Below is a small trained network, with its code and all its weights. Each question gives an input and a class and asks what happens when units are switched off, that is, made to give their printed mean instead of their output.

import numpy as np


def w(rows, s, z=0):
    codes = np.array(rows[::2]) - 128.0
    scale = np.full(codes.shape[1], s)
    scale[-1] = z or s
    return codes * scale


def f(y):
    return np.maximum(y, 0)


def log_softmax(a):
    a = a - a.max(-1, keepdims=True)
    return a - np.log(np.exp(a).sum(-1, keepdims=True))


def net(x, mask):
    res = np.array(x, float).reshape(1, 4) / 4 @ E
    y = f(res @ A[0][:, :-1].T + A[0][:, -1])
    res = res + np.where(mask, y, B[0][:, -1]) @ B[0][:, :-1]
    return log_softmax(res[-1] @ U[:, :-1].T + U[:, -1])


A, B = {}, {}
E = w([
[115,150,145,51,99,47,180],'x0',
[111,6,179,108,170,111,143],'x1',
[111,218,162,97,131,185,210],'x2',
[155,147,61,172,222,49,190],'x3',
],0.012)
A[0] = w([
[153,89,107,131,161,124,109,157],'n1',
[140,210,166,59,98,138,141,255],'n2',
[107,159,166,82,143,131,152,181],'n3',
[171,128,97,146,103,159,14,222],'n4',
[151,38,92,133,165,118,124,141],'n5',
[139,82,155,132,158,164,89,141],'n6',
[160,145,119,82,110,114,92,178],'n7',
[137,159,89,157,81,126,142,135],'n8',
[137,171,107,109,108,181,106,147],'n9',
[148,98,139,106,137,96,153,139],'n10',
[154,122,187,118,69,173,99,117],'n11',
[179,113,110,140,149,56,173,251],'n12',
[127,99,194,48,95,70,145,205],'n13',
[110,103,197,121,57,207,166,233],'n14',
[182,63,119,148,175,146,149,243],'n15',
[113,131,150,151,246,197,144,166],'n16',
[139,182,64,169,124,87,87,160],'n17',
],0.014,0.0039)
B[0] = w([
[99,121,70,110,210,119,106,178],'n1',
[148,199,153,111,82,192,109,252],'n2',
[159,130,129,143,142,172,135,192],'n3',
[148,80,179,174,134,75,161,241],'n4',
[107,185,64,70,157,50,119,212],'n5',
[124,160,154,148,135,93,75,183],'n6',
[131,143,86,221,124,132,196,171],'n7',
[107,150,42,165,100,143,107,179],'n8',
[99,92,121,155,128,252,91,202],'n9',
[120,89,163,184,254,123,45,177],'n10',
[157,165,213,156,109,121,164,214],'n11',
[223,161,144,120,130,51,162,227],'n12',
[155,187,151,174,157,126,115,236],'n13',
[189,130,204,194,201,168,143,244],'n14',
[31,157,39,155,197,86,145,201],'n15',
[47,136,73,209,71,133,148,192],'n16',
[144,106,83,145,70,108,190,207],'n17',
],0.0088,0.016)
U = w([
[121,158,139,126,83,220,85,26],'0',
[188,130,84,135,116,85,187,222],'1',
[63,115,124,104,166,19,59,138],'2',
[111,83,143,89,116,132,98,7],'3',
[68,101,120,38,54,101,132,5],'4',
[88,53,112,225,113,149,116,170],'5',
[109,166,107,149,58,132,122,115],'6',
[251,110,205,160,135,160,124,193],'7',
],0.011,0.0023)

Each question gives the input, the list of numbers given to net, and the class t.
The units are the neurons (one row each of A and B). Each row of codes is followed by its name. A weight is (code - 128) times the scale printed after its matrix; where a second scale follows, it is the last column's (A, B and U).
mask holds one flag per neuron, in row order. A switched-off neuron (its flag False) gives its mean, the last column of its row in B, instead of its output. The means were averaged over made-up inputs and are rounded, as every weight is.
A unit's drop is (log p(t) with every unit on - log p(t) with that unit switched off) / (log p(t) with every unit on - log p(t) with every unit switched off).
The circuit of an input: a set's keep is (log p(t) with only the set's units on - log p(t) with every unit switched off) / (log p(t) with every unit on - log p(t) with every unit switched off). Starting from the 12 units with the biggest drops (on a tie, the unit counted first), units are removed one at a time, each time the one whose removal leaves the highest keep (on an exact tie, the one counted first), for as long as the keep stays at least 0.8.
units of the circuit, in order: the units of the circuit, biggest drop first
top k neurons: the k neurons with the biggest drops, biggest first
drop of u: that unit's drop, to one decimal
input [4,-2,6,3], class 0: units of the circuit, in order -> [n2, n4]
input [8,-8,6,-8], class 0: top neuron -> [n2]
input [7,-4,3,-5], class 0: top 4 neurons -> [n2, n12, n4, n9]
input [-6,-2,6,-2], class 0: top 2 neurons -> [n16, n12]
input [5,0,6,5], class 7: top 2 neurons -> [n15, n5]
input [-8,-8,2,-6], class 7: top 3 neurons -> [n4, n14, n11]
input [-6,-1,7,8], class 5: top 3 neurons -> [n16, n5, n2]
input [8,-3,7,0], class 0: top 2 neurons -> [n2, n4]
input [-1,2,-5,-4], class 2: drop of n2 -> 0.1
input [-3,-6,8,3], class 0: drop of n9 -> 0.1
input [1,8,-7,6], class 2: drop of n17 -> 0.0
